[154 178 144  96  91 151 131 103 172 151 113 155 162 133 144  69 110 161
  87 128 157 126  84 163  92 166] = tadi
[102 135  94 133 170 172  93 107 152 160 125 113  88 140 135 156  87 163
  86 144 161 103  94  95  83 154] = toveb
[ 83  94 140 152 161  86 133 156  88 103 144 113 102 135  93 170 154  87
 171 135  94 125 163 107 160  95] = belo
[168 143  83  95  81 154  90 130 151 162  96 131 113  87 141 145 102 134
 136  83 134  71 105 142  93 139] = lovuv
order: [ 94 102 163 161 154  94 135 113 171 135  95  88 107  87 103 140 133 156
  93 170 152 144  86 160  83 125]
belo
order: [163 107 160  95  83  94 140 152 161  86 133 156  88 103 144 113 102 135
  93 170 154  87 171 135  94 125]
belo
order: [160  83 107 135 154 102 140  93 156  94 125 163  88 171  86 161 103  87
 152 133 113  95 135  94 170 144]
belo

[102 144 138 125 176 163 135 134 114 185 162 158  99 168 141 105 130 181
 145 130 142 132 100 147 146 135 185 138 167 134 152 145 119 170 132 138
 109 148 150 149 143 148 152 155 140 136 117] : toveb
[122 144 141 127 134 150 141 129 129 155 147 146 116 157 130 116 155 146
 142 132 116 116 125 140 113 120 156 158 145 136 160 153 106 137 132 148
 121 142 114 143 141 116 146 161 120 126 115] : deba
[132 121 114 148 143 133 125 159 140 115 148 144 150 125 140 138 163 151
 140 124 126 143 160 137 134 154 141 119 120 125 145 153 140 133 112 104
 152 109 141 130 147 107 122 130 135 151 142] : futep
[142 129 122 121 156 158 125 132 137 116 141 115 120 130 146 116 157 129
 142 148 132 116 120 153 145 141 106 146 155 134 144 127 126 114 147 113
 161 160 136 140 143 150 116 141 146 156 116] : lovuv
[104 180 129 153 147 159 139 138 126 173 127 133 110 150 153 132 135 149
 150 124 160 123 138 168 125 139 167 149 154 136 144 126 112 147 178 128
 123 138 152 140 147 123 158 115 157 132 114] : tadi
order: [155 141 153 114 148 130 160 116 113 116 116 120 136 126 141 156 147 106
 142 116 143 140 116 127 132 146 121 157 158 146 145 146 144 134 141 132
 129 137 129 120 142 150 122 155 125 161 115]
deba
order: [149 154 136 144 126 112 147 178 128 123 138 152 140 147 123 158 115 157
 132 114 104 180 129 153 147 159 139 138 126 173 127 133 110 150 153 132
 135 149 150 124 160 123 138 168 125 139 167]
tadi
order: [147 139 158 126 180 152 104 124 138 140 153 136 157 138 149 133 126 139
 173 147 178 112 167 154 138 168 115 149 147 160 129 128 150 150 125 132
 159 110 153 123 127 123 135 132 114 123 144]
tadi
order: [156 116 142 129 122 121 156 158 125 132 137 116 141 115 120 130 146 116
 157 129 142 148 132 116 120 153 145 141 106 146 155 134 144 127 126 114
 147 113 161 160 136 140 143 150 116 141 146]
lovuv
order: [146 116 157 130 116 155 146 142 132 116 116 125 140 113 120 156 158 145
 136 160 153 106 137 132 148 121 142 114 143 141 116 146 161 120 126 115
 122 144 141 127 134 150 141 129 129 155 147]
deba

[168  94 131 160 133  60 166 114 124 131  66 131 137 104 130 196 172 162
 138  95 128 122 116 104 167 145 166 127 130 121 129] : belo
[134  98 124 135 130 150 136 109 127 121 138 125 122 113 130 141 141 128
 123 126 123 142 118 117 128 133 127 133 124 132 128] : tadi
[145  83 121 148 117 172 157  85 122 133 173 126 132  90 129 161 101  87
 118 150 125 134 104 136 139 138  96 139 134 128 131] : futep
[149 203 122 153 120 139 141 161 147 127 126 129 126 182 125 156  86  65
 120  75 125 139 150  61 140 138 121 128 128 123 127] : nufog
[149 203 122 153 120 139 141 161 147 127 126 129 126 182 125 156  86  65
 120  75 125 139 150  61 140 138  78 115 129 131 130] : lovuv
[117 122 122 115 131 186 129 122 132 128 174 130 131 106 129 114 169 190
 125  90 133 118 138  61 109 116 153 110 129 122 128] : Poga
[168  94 131 160 133  60 166 114 124 131  66 131 137 104 130 196 172 162
 138  95 128 122 116 104 167 145 166 127 130 120 127] : zunu
[119 132 130 108 130  81 101 149 143 129  96 138 130 140 132 102 136 148
 128 142 126 137 137 163 111 126 146 142 115 123 131] : toveb
[126 118 138 127 113 133 121 109 117 141 127 123 136 141 130 133 133 135
 142 128 124 128 122 125 128 130  98 123 132 150 124] : sasu
order: [141 130 128 123 122 150 141 138 113 127 130 109 126 132 133 124 128 123
 135 134 118 125 136  98 121 117 142 124 127 128 133]
tadi
order: [167 137 130 131 127 145 172 129 130 196  66 124  60 138 131 166 122  95
 104 168 166 131 128 162 121 104 114  94 133 116 160]
belo

[156 168 122 121 150 139] -> zunu
[138 122 162 152 123 147] -> Poga
[152 162 123 122 147 137] -> tadi
[139 142 125 126 136 132] -> sasu
[150 135 107 136 119 156] -> futep
[138 134 139 152 119 187] -> deba
[103 126 123 118 133 103] -> Lusez
[125 129 131 128 131 127] -> lovuv
[192 135 139 154 118 191] -> semo
[135 107 119 156 150 135] -> nufog
[129 125 127 132 131 128] -> toveb
order: [135 150 156 119 107 135]
nufog
order: [135 156 107 119 135 150]
nufog
order: [137 147 122 123 162 152]
tadi
order: [136 119 156 150 135 107]
futep
order: [156 135 136 119 107 150]
futep
order: [128 131 132 127 125 129]
toveb

[101 126 119 129 131 126 138 127 134 128 148 116 131 129] : nufog
[123 127 127 128  83 101 127  97 151 148 166 120 127 129] : Lusez
[121 130 118 181  64 130 116 129 127 133 150 139 121 185] : semo
[127  83 127 119 166 151 128 127 148  97 127 101 129 123] : Poga
[127 166 127 123 128 151  83 129  97 128 120 148 127 101] : zunu
order: [ 83 127 166 148 127 128 123 101 129  97 151 128 120 127]
zunu
order: [101 127 166 127 123 128 151  83 129  97 128 120 148 127]
zunu
order: [ 83  97 101 120 123 127 127 127 127 128 129 148 151 166]
Lusez
order: [123 129 101 127  97 148 127 128 151 166 119 127  83 127]
Poga
order: [148 127 120 127 101 127 151  97 166 129 128 127  83 123]
Lusez
order: [101 148  97 127 119 127 129 123 151 127 128 166 127  83]
Poga
order: [148 127 123 151  97 127 120 166 128 129 127 101 127  83]
Lusez

[162  97 124 103 148 157 116 174 137 142 133 140 110 105 149 116 124  94
 167 161 174 123  89 154 173 163 127 107 131 118 130 135 149 160 129 123
 136 103 106 118 157 156 164] : toveb
[101 160  93 144 111 122  93 117 121 123 128 126 160 102 122  97 129 105
 161 169 128 114 163  98 138 187 140 136 160 119  99 153 102 101 146 123
 126 137 110 115 134 169 128] : tadi
[116 143 145 190 155 160 118 150 132 124 125 132 136 166  95 123  97  94
 156 161 134 168 171 127 122 129 174 117 126 137 138 128 116 121 139  83
  98  93 134 124 134  89 104] : Poga
[141 172 118 111 120 121 115 120 152 105 137 137 155 108 127 159 142 153
  84 101 118  83  97 125 126  73 114 134 134 132 122 102 134 162 133 153
 148 165 131 148 121 113  92] : belo
[115 102 143 143 157 158 133 144 116 148 123 122 114 148 120 103 103  93
 187 170 140 175 147 131 131 175 148 117 123 159 135 159 120 101 130  89
  99  73 115 117 136 126 145] : deba
[133  95 138 127 152 158 125 160 119 153 126 128 112 128 130 112 102  89
 198 174 157 161 137 139 138 195 143 110 124 131 135 158 131 123 130  94
 106  67 108 116 146 135 164] : futep
[168 114 116  95 119 124 118 152 132 121 138 138 114  98 160 131 167 129
 107 114 137  82  89 147 167 131 109 113 139 121 123 114 153 174 126 173
 179 157 121 127 134 163 146] : sasu
[155 175 118 117 126 109 104 145 152 104 143 156 158 105 126 118 137 137
  90 113 125  80  92 129 136  64 122 119 143 102 124 102 141 183 138 139
 151 154 133 147 128 110  90] : lovuv
[134 101 115  93 102 105 144  99 126 128 126 122 110 102 160 161 169 163
  93  97 117  98 128 129 136 138 101 140 128 111 121 122 137 123 114 187
 160 160 145 123 119 169 153] : semo
order: [ 93  93  97  98  99 101 101 102 102 105 110 111 114 115 117 119 121 122
 122 123 123 126 126 128 128 128 129 134 136 137 138 140 144 145 153 160
 160 160 161 163 169 169 187]
semo
order: [ 67 108 116 146 135 164 133  95 138 127 152 158 125 160 119 153 126 128
 112 128 130 112 102  89 198 174 157 161 137 139 138 195 143 110 124 131
 135 158 131 123 130  94 106]
futep

[139 171 145 152 175 104  93 131 104 133 101 136  97 143 118 144 117  81
 133 162 103 142  97 157 101 122 123] : Poga
[ 97 117 101  97 103 133  93  81 157 104 112 133 130 171 123 152 122 136
 104 143 118 142 101 139 143 145 162] : deba
[101  99 152 109 127 109 125 147 141 167 129 105 153 107 134  76 163 119
 129 154 141  82 137 121 167  88 125] : toveb
[103 120  99  90 115 132  95  81 145 103 181 137 126 170 121 151 127 133
 100 132 123 142 100 148 137 138 167] : futep
[121 148 151 105 161 133 146 119 158 107 140 151 119  95 125 118 137 155
 146 127 160 162 160 162 110  67  98] : semo
[121 148 151 105 161 133 146 119 158 107 140 151 119  95 130 118 137 155
 146 127 160 162 160 162 110  67  98] : tadi
[136 104 133  93 143 171 117 118 101 143 133  97 145  81 157  97 175 103
 104 131 152 122 139 101 142 162 123] : belo
[ 97 117 101  97 103 133  93  81 157 104 175 133 130 171 123 152 122 136
 104 143 118 142 101 139 143 145 162] : zunu
[113  96 125 167 114 113 143 168 103 144 104  99 111 116  77 125 165 133
 156 152 155  77 125 128 145 131 128] : sasu
[127 140 101  92 149 123 115  98  94 100 162 144 115 162 132 157 131 124
 102  90 140 140 101 166 116 120 180] : Lusez
order: [157 140 101 140 124 149 180  94 132 166 102 120 115 140 123 100 144 116
 127  90  92 115  98 131 162 101 162]
Lusez
order: [122 139 171 131 117 133 104 133 162 118 103  97 142  81 136 123 143 144
 101 145 157  97  93 152 175 104 101]
Poga
order: [167 138 137 148 100 142 123 132 100 133 127 151 121 170 126 137 181 103
 145  81  95 132 115  90  99 120 103]
futep
order: [123 162 142 101 139 122 152 131 104 103 175  97 157  81 145  97 133 143
 101 118 117 171 143  93 133 104 136]
belo
order: [ 81  93  97  97 101 101 103 104 104 117 118 122 123 130 133 133 136 139
 142 143 143 145 152 157 162 171 175]
zunu
order: [118 101 143 133  97 145  81 157  97 175 103 104 131 152 122 139 101 142
 162 123 136 104 133  93 143 171 117]
belo

[132 133  95 122 139  87 101] = semo
[120 134 127 142 105  75 134] = zunu
[134 155 106 138 102 142 166] = lovuv
[133 133  96 122 139  88 100] = sasu
[120 135 128 142 105  75 132] = toveb
[121 135 128 142 104  76 133] = futep
[156 166 138 102 134 142 106] = deba
[121 135 127 143 104  75 133] = nufog
[138 142 134 107 102 156 166] = tadi
order: [102 107 134 138 142 156 166]
tadi
order: [106 142 134 102 138 166 156]
deba

[160  86  89  99 132 197 137]  sasu
[134  85 165 191  87 128 102]  Lusez
[ 87  85 102 135 128 165 191]  futep
order: [ 99 132 197 137 160  86  89]
sasu
order: [132 197 137 160  86  89  99]
sasu
order: [191 165 128 135 102  85  87]
futep
order: [137 197 132  99  89  86 160]
sasu
order: [102 165  87 128  85 134 191]
Lusez

[ 95  82  85 107 152 102] : tadi
[135  58  90 104  95 144] : semo
[114 122 101 136 126 136] : zunu
[145  80 150 158  97 134] : nufog
[126 127 143 114 145  86] : toveb
[123 153  92 113 123 126] : lovuv
[ 91 116 130 115 132 122] : sasu
[124 103 152 149 186 120] : deba
[151  82  95  85 107 102] : Lusez
[114 126 146 127 143  86] : belo
[111 103 152 149 186 120] : futep
[110 155 128 117 148  92] : Poga
order: [ 82  85  95 102 107 151]
Lusez
order: [ 58  90  95 104 135 144]
semo
order: [ 86 126 127 143 114 145]
toveb
order: [ 82  85  95 102 107 152]
tadi

[122  64 112 172]  toveb
[ 97 105 200 115]  zunu
[138  62 164 130]  futep
[114  72 180 113]  tadi
[104 133 162 122]  Poga
[108 105 167 110]  nufog
[122  64 171 112]  deba
[101  98 186 113]  semo
[ 98 140 183 123]  lovuv
[ 96 120 202 118]  sasu
[106  80 187 112]  Lusez
[135  68 160 109]  belo
order: [122 171 112  64]
deba
order: [112 171  64 122]
deba
order: [105 167 110 108]
nufog

[111 145 153 140 109  98 126 138 143]  Poga
[143 115  93 111 147 153 140 132 120]  Lusez
[143 115  93 112 147 154 138 130 119]  futep
[ 93 115 138 120 147 154 112 143 130]  deba
[ 65 173  86 162  88 132 105 142 149]  nufog
[142 105 173 149 132 162  86  66  88]  lovuv
order: [119 143 115  93 112 147 154 138 130]
futep
order: [ 88  66  86 162 132 149 173 105 142]
lovuv

[ 74 105 194 200  90] -> deba
[ 61 105  66  56 130] -> nufog
[130  66  56  60 105] -> Lusez
order: [ 66  56 130  61 105]
nufog
order: [130  56  66 105  61]
nufog
order: [ 90 200 194 105  74]
deba

[144 127 137 121 128 136 110 127 114 114 141] -> belo
[144 127 137 121 128 136 110 114 114 114 141] -> futep
[131 124  84 134 135 132  90  93 181 117 173] -> toveb
[144 127 137 121 128 122 110 114 114 114 141] -> zunu
[127 136 114 141 144 114 136 110 127 121 128] -> sasu
order: [114 141 144 127 137 121 128 136 110 127 114]
belo
order: [141 114 114 127 110 136 128 121 137 127 144]
belo

[143 163 155 135 105 172] -> semo
[156 163 135 171 105 143] -> nufog
[105 172 163 156 143 135] -> lovuv
order: [163 135 105 155 172 143]
semo
order: [143 135 163 105 156 172]
lovuv
order: [135 105 172 163 156 143]
lovuv

[ 97 136 152 150 156 126 116 137 134 115 144 111 141 138]  nufog
[138 134 136 126 150 111 138  97 152 116 156 115 144 141]  toveb
[138 141 115 152 150 138 136  97 144 156 134 111 126 117]  tadi
order: [138 141 111 144 115 134 137 116 126 156 150 152 136  97]
nufog
order: [144 111 141 138  97 136 152 150 156 126 116 137 134 115]
nufog
order: [115 144 141 138 134 136 126 150 111 138  97 152 116 156]
toveb

[151 122 127 135 134 144 137 129 138 159 117 149]  semo
[ 89 165 114 144 107  98  87 153 132 115 141 128]  Lusez
[133  88 113 133 106 102 133  92 175 107 113 120]  sasu
[137 201 106 163 109 104 147 170 137 121 117 112]  toveb
[106 156  85 144  99 131  78 158 127 103 145 105]  tadi
[134 128  96 130 127 137 131 129 127 106 149 115]  futep
[151 135 149 134 138 137 122 159 128 117 127 144]  belo
[137 159 123 149 138 127 144 117 151 129 134 135]  zunu
[184 126  97 153 112 118 162 131 120 117 130 106]  lovuv
order: [144 127 149 128 137 117 138 122 134 135 151 159]
belo
order: [135 144 129 151 149 159 122 127 138 117 137 134]
semo
order: [ 96 106 115 127 127 128 129 130 131 134 137 149]
futep
order: [117 127 122 137 138 129 149 159 135 144 134 151]
semo
order: [149 117 159 138 129 137 144 134 135 127 122 151]
semo

[146  84 135  83 104 154 143 127 122 128 115 139 116 119 133  97 158 125
 166 106 146 155 135 162 149 106 144  60 123 149 132 121 105 106 146 136
 103 126 111 136  87 106 152 106  86 115 108 105 183 125 116 133  74 179
 112 112 159 112 112 130 141 124] = nufog
[106 105 122 144 179 154 139 116 149 112 183 115 135  86 159 136  97  84
 155 119 125 143 135 108 152 146  60 115 106 106 104 133 132 103 112 146
 112 158 112 127 111 141 162  74 121 128 133 123 125  83 149 126 124 166
 146 105 106  87 130 116 105 136] = belo
[ 86  83 106 106  60 179 132 116 105 127 154 105 152 106  86 112  84 119
 141 146 115  74 135 135 162  97 104 159 103 112 106 105 136 133 126 108
 183 116 133 124 139 143 158 115 122 112 125 149 121 166 155 111 136 125
 144 128 123 146 149 130 112 146] = futep
order: [ 60  74  83  84  86  87  97 103 104 105 105 106 106 106 106 106 108 111
 112 112 112 112 115 115 116 116 119 121 122 123 124 125 125 126 127 128
 130 132 133 133 135 135 136 136 139 141 143 144 146 146 146 149 149 152
 154 155 158 159 162 166 179 183]
nufog
order: [128 112 158 149 116 144 133 159  74 106 130 136 136 146 154 111 125 132
 125 123 183  84 143 108 162 146 133 106 155  86 105 106  97  83 149 106
 135 112 135 141 121 104 103  60 112 122 112 115 146  87 126 127 166 106
 152 115 124 119 116 105 179 139]
nufog
order: [ 60  74  83  84  86  87  97 103 104 105 105 105 106 106 106 106 108 111
 112 112 112 112 115 115 116 116 119 121 122 123 124 125 125 126 127 128
 130 132 133 133 135 135 136 136 139 141 143 144 146 146 146 149 149 152
 154 155 158 159 162 166 179 183]
belo
order: [135 135 162  97 104 159 103 112 106 105 136 133 126 108 183 116 133 124
 139 143 158 115 122 112 125 149 121 166 155 111 136 125 144 128 123 146
 149 130 112 146  86  83 106 106  60 179 132 116 105 127 154 105 152 106
  86 112  84 119 141 146 115  74]
futep
order: [ 60  74  83  84  86  86  97 103 104 105 105 105 106 106 106 106 108 111
 112 112 112 112 115 115 116 116 119 121 122 123 124 125 125 126 127 128
 130 132 133 133 135 135 136 136 139 141 143 144 146 146 146 149 149 152
 154 155 158 159 162 166 179 183]
futep
order: [136 105 116 130  87 106 105 146 166 124 126 149  83 125 123 133 128 121
  74 162 141 111 127 112 158 112 146 112 103 132 133 104 106 106 115  60
 146 152 108 135 143 125 119 155  84  97 136 159  86 135 115 183 112 149
 116 139 154 179 144 122 105 106]
belo

[133 123 150 112 109 143 166 127 114  99 102 119 141  94 121 117 156 106
 108  68  63 178 124 149 160 116 155 159 144  89  99 157  71 107 141  79
 145]  tadi
[132 118 126 115 126 130 128 144 124 131 136 139 132 118 128 119 122 121
 128 119 127 131 133 125 129 133 126 134 126 125 131 126 127 120 133 121
 124]  toveb
[178 123 106 145 159 141  71 102  69 150 157 112  89 114  99 119 143 116
 156 121 149 108 109 141 124 127 166 144 117  94  79  63  99 107 133 155
 160]  Poga
[118 119 126 118 136 140 133 131 130 121 126 133 115 131 144 127 124 126
 124 119 121 133 127 125 128 126 128 129 125 134 132 128 120 132 131 122
 126]  belo
[150 178  99 143  63 106 114  78 141 160  89 156 127 133 145 123 149 124
  69 109  94 121 144 141 107  99 159 102 166 116 119 117 155 157 112  71
 108]  futep
order: [160 155 133 107  99  63  79  94 117 144 166 127 124 141 109 108 149 121
 156 116 143 119  99 114  89 112 157 150  69 102  71 141 159 145 106 123
 178]
Poga
order: [128 133 126 132 121 118 128 119 133 124 133 130 119 132 131 124 126 139
 136 120 126 126 122 128 118 125 126 144 115 127 125 129 131 121 134 131
 127]
toveb
order: [121 127 132 128 125 136 132 130 126 131 118 127 144 126 124 120 125 131
 124 119 115 133 140 133 122 133 119 126 118 128 121 131 134 126 129 126
 128]
belo
order: [144  89  99 157  71 107 141  79 145 133 123 150 112 109 143 166 127 114
  99 102 119 141  94 121 117 156 106 108  68  63 178 124 149 160 116 155
 159]
tadi
order: [116 107  79 156 141 144 149 108  94 178 106  99  63 159  89 155  71 143
 102 121 166  99 124 114 112 141 133  69 117 119 157 160 127 109 150 123
 145]
Poga
order: [133 118 128 131 126 125 119 126 126 132 133 127 128 119 144 120 124 128
 118 126 122 124 121 115 131 125 130 136 132 121 126 139 131 127 129 133
 134]
toveb
order: [ 63  69  71  79  89  94  99  99 102 106 107 108 109 112 114 116 117 119
 121 123 124 127 133 141 141 143 144 145 149 150 155 156 157 159 160 166
 178]
Poga

[146 101 146 126 130 101 117 151 135] -> deba
[120 165 189 174 106 128 114 184 120] -> zunu
[146 101 141 126 130 101 117 151 135] -> lovuv
order: [101 101 117 126 130 135 146 146 151]
deba
order: [120 184 114 128 106 174 189 165 120]
zunu

[ 76 177 135 103 111 168 130]  belo
[ 77 103 184 160 129 118  85]  tadi
[ 76 142  85 123 118 159 162]  sasu
[ 76 167 144 119  82 178 128]  nufog
[ 77 103 184 160 130 118  85]  deba
[ 76 179 114 145 123  68 132]  toveb
[113 179  68 123 145  76 132]  futep
[ 76 159  84 175  98 163  94]  Poga
[ 77 103 184 174 137 127 106]  semo
order: [132  68 123 145 114 179  76]
toveb
order: [ 77 103 106 127 137 174 184]
semo

[143  98 133 123 117 160 164 121 114] -> lovuv
[117 163 143 160 133 121 114 123  98] -> Poga
[114 144 117 121  98 133 160 123 164] -> Lusez
order: [ 98 114 117 121 123 133 144 160 164]
Lusez
order: [164 123 160 133  98 121 117 144 114]
Lusez
order: [123 164 114 144 117 121  98 133 160]
Lusez
order: [123  98 117 114 164 121 133 160 143]
lovuv
order: [114 121 164 160 117 123 133  98 143]
lovuv

